Here is a tiny trained network, its code and every weight. The questions are about switching its units off for an input and a class, where a switched-off unit gives its printed mean instead of its output.

import numpy as np


def w(rows, s, z=0):
    codes = np.array(rows[::2]) - 128.0
    scale = np.full(codes.shape[1], s)
    scale[-1] = z or s
    return codes * scale


def norm(h):
    return h / np.sqrt((h * h).mean(-1, keepdims=True) + 1e-5)


def f(y):
    return np.maximum(y, 0)


def log_softmax(a):
    a = a - a.max(-1, keepdims=True)
    return a - np.log(np.exp(a).sum(-1, keepdims=True))


def net(x, mask):
    res = np.array(x, float).reshape(1, 4) / 4 @ E
    u = 0
    for l in range(3):
        y = f(norm(res) @ A[l][:, :-1].T + A[l][:, -1])
        res = res + np.where(mask[u : u + 8], y, B[l][:, -1]) @ B[l][:, :-1]
        u += 8
    return log_softmax(norm(res)[-1] @ U[:, :-1].T + U[:, -1])


A, B = {}, {}
E = w([
[196,92,101,15,167,134],'x0',
[70,119,146,79,254,59],'x1',
[93,132,124,147,125,177],'x2',
[67,113,158,131,128,212],'x3',
],0.0088)
A[0] = w([
[90,161,184,118,152,212,105],'0.n1',
[203,175,18,142,181,120,210],'0.n2',
[167,114,69,122,2,57,100],'0.n3',
[208,121,85,151,118,179,27],'0.n4',
[169,120,155,183,65,135,150],'0.n5',
[97,115,133,102,141,122,254],'0.n6',
[170,150,41,8,104,97,77],'0.n7',
[157,58,157,95,157,194,65],'0.n8',
],0.0085,0.0027)
B[0] = w([
[175,64,134,94,130,111,214],'0.n1',
[106,114,254,196,115,153,235],'0.n2',
[20,34,102,49,103,181,246],'0.n3',
[145,197,97,53,160,129,192],'0.n4',
[105,189,185,96,130,137,224],'0.n5',
[97,95,98,167,52,150,219],'0.n6',
[164,138,134,180,187,128,254],'0.n7',
[196,117,220,210,161,155,204],'0.n8',
],0.007,0.005)
A[1] = w([
[204,173,98,115,176,175,145],'1.n1',
[84,129,97,171,64,57,92],'1.n2',
[58,31,217,92,128,191,48],'1.n3',
[37,147,84,109,208,122,112],'1.n4',
[109,186,207,195,90,131,100],'1.n5',
[102,158,217,157,84,96,253],'1.n6',
[196,84,95,72,1,84,147],'1.n7',
[74,135,154,62,188,33,124],'1.n8',
],0.0071,0.0028)
B[1] = w([
[139,143,145,191,253,111,167],'1.n1',
[133,136,148,165,175,117,164],'1.n2',
[185,97,92,148,92,110,255],'1.n3',
[131,146,141,90,93,151,175],'1.n4',
[147,154,95,173,162,128,187],'1.n5',
[155,97,126,120,169,93,224],'1.n6',
[104,136,153,114,144,149,165],'1.n7',
[66,134,133,112,44,164,199],'1.n8',
],0.012,0.0068)
A[2] = w([
[96,105,187,75,124,62,200],'2.n1',
[133,152,102,213,210,141,193],'2.n2',
[162,160,119,118,77,179,46],'2.n3',
[173,77,164,137,69,83,154],'2.n4',
[194,136,177,133,140,132,70],'2.n5',
[148,112,70,142,72,245,250],'2.n6',
[144,99,141,162,156,117,233],'2.n7',
[67,155,96,171,119,143,134],'2.n8',
],0.011,0.0017)
B[2] = w([
[108,131,90,92,128,177,198],'2.n1',
[184,71,115,186,139,123,239],'2.n2',
[67,102,66,86,152,160,168],'2.n3',
[134,101,92,143,100,50,206],'2.n4',
[122,161,99,164,96,129,192],'2.n5',
[50,119,120,81,125,46,254],'2.n6',
[132,102,66,205,174,111,222],'2.n7',
[99,138,221,107,214,255,171],'2.n8',
],0.0083,0.0077)
U = w([
[224,101,249,250,253,207,223],'0',
[36,129,211,68,120,225,173],'1',
[163,11,150,204,162,88,109],'2',
[144,27,170,172,164,129,174],'3',
[250,145,222,173,83,97,2],'4',
],0.0069,0.0034)

Each question gives the input, the list of numbers given to net, and the class t.
The units are the neurons (one row each of A and B). Each row of codes is followed by its name. A weight is (code - 128) times the scale printed after its matrix; where a second scale follows, it is the last column's (A, B and U).
mask holds one flag per neuron, layer by layer. A switched-off neuron (its flag False) gives its mean, the last column of its row in B, instead of its output. The means were averaged over made-up inputs and are rounded, as every weight is.
A unit's drop is (log p(t) with every unit on - log p(t) with that unit switched off) / (log p(t) with every unit on - log p(t) with every unit switched off).
The circuit of an input: a set's keep is (log p(t) with only the set's units on - log p(t) with every unit switched off) / (log p(t) with every unit on - log p(t) with every unit switched off). Starting from the 12 units with the biggest drops (on a tie, the unit counted first), units are removed one at a time, each time the one whose removal leaves the highest keep (on an exact tie, the one counted first), for as long as the keep stays at least 0.8.
units of the circuit, in order: the units of the circuit, biggest drop first
most important unit: the unit with the biggest drop
k most important neurons: the k neurons with the biggest drops, biggest first
k most important neurons of layer l: the k neurons of layer l with the biggest drops, biggest first
drop of u: that unit's drop, to one decimal
input [-4,8,-7,-7], class 1: units of the circuit, in order : 1.n8, 1.n3, 2.n1
input [6,-8,0,1], class 1: most important unit : 0.n3
input [-1,-8,-5,-6], class 1: units of the circuit, in order : 0.n3, 1.n7, 2.n2
input [5,-5,5,1], class 0: 2 most important neurons : 1.n1, 0.n4
input [6,-2,-4,-6], class 0: 2 most important neurons : 0.n7, 1.n1
input [8,-6,7,3], class 0: units of the circuit, in order : 1.n1, 0.n8, 0.n4
input [6,7,-6,-3], class 1: 4 most important neurons of layer 1 : 1.n8, 1.n3, 1.n6, 1.n5
input [8,4,-1,5], class 0: units of the circuit, in order : 0.n8, 2.n6
input [-6,4,0,-2], class 0: 4 most important neurons : 0.n3, 2.n8, 2.n6, 1.n3
input [-8,-2,3,-8], class 0: 2 most important neurons of layer 1 : 1.n3, 1.n5
input [2,-8,6,-6], class 1: 2 most important neurons : 0.n3, 0.n4
input [-5,4,5,-4], class 0: 3 most important neurons : 0.n3, 2.n8, 2.n6
input [-1,-6,-2,6], class 1: 3 most important neurons : 0.n2, 0.n7, 2.n2
input [-3,8,-5,-2], class 1: most important unit : 1.n8
input [8,-3,7,-7], class 0: 2 most important neurons of layer 0 : 0.n7, 0.n4
input [-5,8,-2,8], class 1: 2 most important neurons of layer 2 : 2.n2, 2.n7
input [8,3,5,-3], class 0: 2 most important neurons of layer 0 : 0.n7, 0.n3
input [-7,0,-4,-3], class 0: 2 most important neurons of layer 1 : 1.n3, 1.n5
input [7,-3,0,2], class 0: drop of 0.n4 : 0.1
input [-1,-4,-1,-2], class 1: drop of 0.n7 : 0.1
input [2,1,7,8], class 2: most important unit : 1.n3
